Small tables with named rows and columns. After each table, cells are looked up by row and column.

Table gug
	lizokez	pak	pumetu	kulorov	nuvuzub	petok	ligomet	fatofif	linemo
lem	4801	5862	5894	4486	5095	5017	5597	7613	4243
dobok	5440	7958	3908	2795	6868	6380	5259	5381	2358
gipalun	3789	4638	5617	6601	6848	4683	4332	4286	6176
fazure	4282	3215	5998	6343	5452	7687	6810	4889	5561
mikiv	6302	3481	3248	6425	8309	6743	4040	4781	5487
vasake	3515	6727	6818	4820	7250	4550	3937	5147	4625
kezimat	6350	5601	3071	5009	6791	5688	4824	5741	4396
gifog	4933	5191	3295	3940	6428	7637	6970	8947	5734
vab	3455	3883	5501	4854	6200	5779	6156	6287	5021
gos	7120	5889	5358	3599	3842	6753	5125	3719	3406

What is the linemo of gos in gug?
3406
What is the petok of lem in gug?
5017
What is the pumetu of kezimat in gug?
3071
What is the pak of gipalun in gug?
4638
What is the pumetu of vab in gug?
5501
What is the petok of gifog in gug?
7637
What is the ligomet of lem in gug?
5597
What is the linemo of lem in gug?
4243
What is the lizokez of kezimat in gug?
6350
What is the lizokez of dobok in gug?
5440
What is the lizokez of gos in gug?
7120
What is the petok of kezimat in gug?
5688
What is the nuvuzub of kezimat in gug?
6791
What is the nuvuzub of fazure in gug?
5452
What is the ligomet of fazure in gug?
6810
What is the petok of dobok in gug?
6380
What is the pumetu of mikiv in gug?
3248
What is the lizokez of vasake in gug?
3515
What is the petok of fazure in gug?
7687
What is the pak of dobok in gug?
7958
Row with the largest pumetu: vasake

vener.tsv
	lut	kap	bivi
karelu	589	524	569
vodu	484	522	454
povako	904	589	179
neveki	481	504	468
bepipo	515	473	609
bubi	616	562	292
zes	547	460	574
pif	610	590	535

What is the kap of bepipo in vener? 473
What is the kap of povako in vener? 589
What is the bivi of zes in vener? 574
What is the kap of pif in vener? 590
What is the kap of vodu in vener? 522
What is the kap of karelu in vener? 524
What is the lut of bepipo in vener? 515
What is the lut of neveki in vener? 481
What is the lut of pif in vener? 610
What is the bivi of neveki in vener? 468
What is the kap of bubi in vener? 562
What is the bivi of pif in vener? 535
What is the bivi of bubi in vener? 292
What is the kap of neveki in vener? 504
What is the bivi of karelu in vener? 569
What is the lut of zes in vener? 547
What is the bivi of bepipo in vener? 609

Table sose
|  | zit | ralofot | tup |
|---|---|---|---|
| rep | -45 | 18 | 41 |
| setevi | -93 | 15 | 70 |
| sakenul | 80 | 15 | -38 |

zit of rep: -45
zit of sakenul: 80
tup of sakenul: -38
tup of rep: 41
ralofot of rep: 18
zit of setevi: -93
tup of setevi: 70
ralofot of sakenul: 15
ralofot of setevi: 15
Which row has the largest zit? sakenul

peda.csv
,sugi,nikavif,vabopeg
zavabe,93,153,200
vurula,95,134,201
mokas,127,117,212
rabun,55,106,218
pev,83,120,205
tufif,114,115,206

nikavif of tufif = 115
sugi of zavabe = 93
nikavif of pev = 120
vabopeg of zavabe = 200
nikavif of rabun = 106
vabopeg of pev = 205
sugi of mokas = 127
sugi of pev = 83

gid:
,sot,rem,setak,kadanuk,valu,robep
mek,136,112,161,101,34,64
nemimu,197,104,91,64,134,109
der,175,163,63,77,111,86
lomaze,171,90,122,178,106,141
duk,177,102,180,107,133,98
sili,189,129,89,66,145,83
popi,154,118,95,74,21,93
natora,148,157,157,139,51,117
fela,178,44,81,137,91,125
kep,186,139,72,63,124,93
bulakan,160,133,146,174,87,138
gisoner,138,79,72,178,96,53
suv,187,102,146,84,153,91

kadanuk of gisoner is 178
kadanuk of nemimu is 64
kadanuk of bulakan is 174
valu of nemimu is 134
rem of popi is 118
sot of popi is 154
robep of sili is 83
robep of der is 86

Table mazer
,lub,vososo,fesazi,zufas,tep,tar,zofepob
radiv,61097,60596,40862,56134,54228,67084,26010
nageno,22137,24376,42320,3394,36223,63875,34613
nuda,31617,85149,31147,59014,74786,34588,21474
nep,79314,37899,80457,82059,23634,26887,82404
benune,29791,37861,39376,64362,60593,59798,32869
fot,24260,48040,33223,11603,75578,40340,51068
tafe,48350,56404,65723,44017,84915,38419,42262
leram,18286,39185,42313,71873,70364,64186,43993
sobi,51112,59526,46851,44993,70264,56094,59211
viv,55798,53362,39050,68763,66545,12506,43086

nep, fesazi -> 80457
nageno, zofepob -> 34613
fot, lub -> 24260
viv, zufas -> 68763
radiv, zofepob -> 26010
fot, fesazi -> 33223
tafe, tar -> 38419
tafe, fesazi -> 65723
leram, tar -> 64186
nep, tep -> 23634
sobi, zufas -> 44993

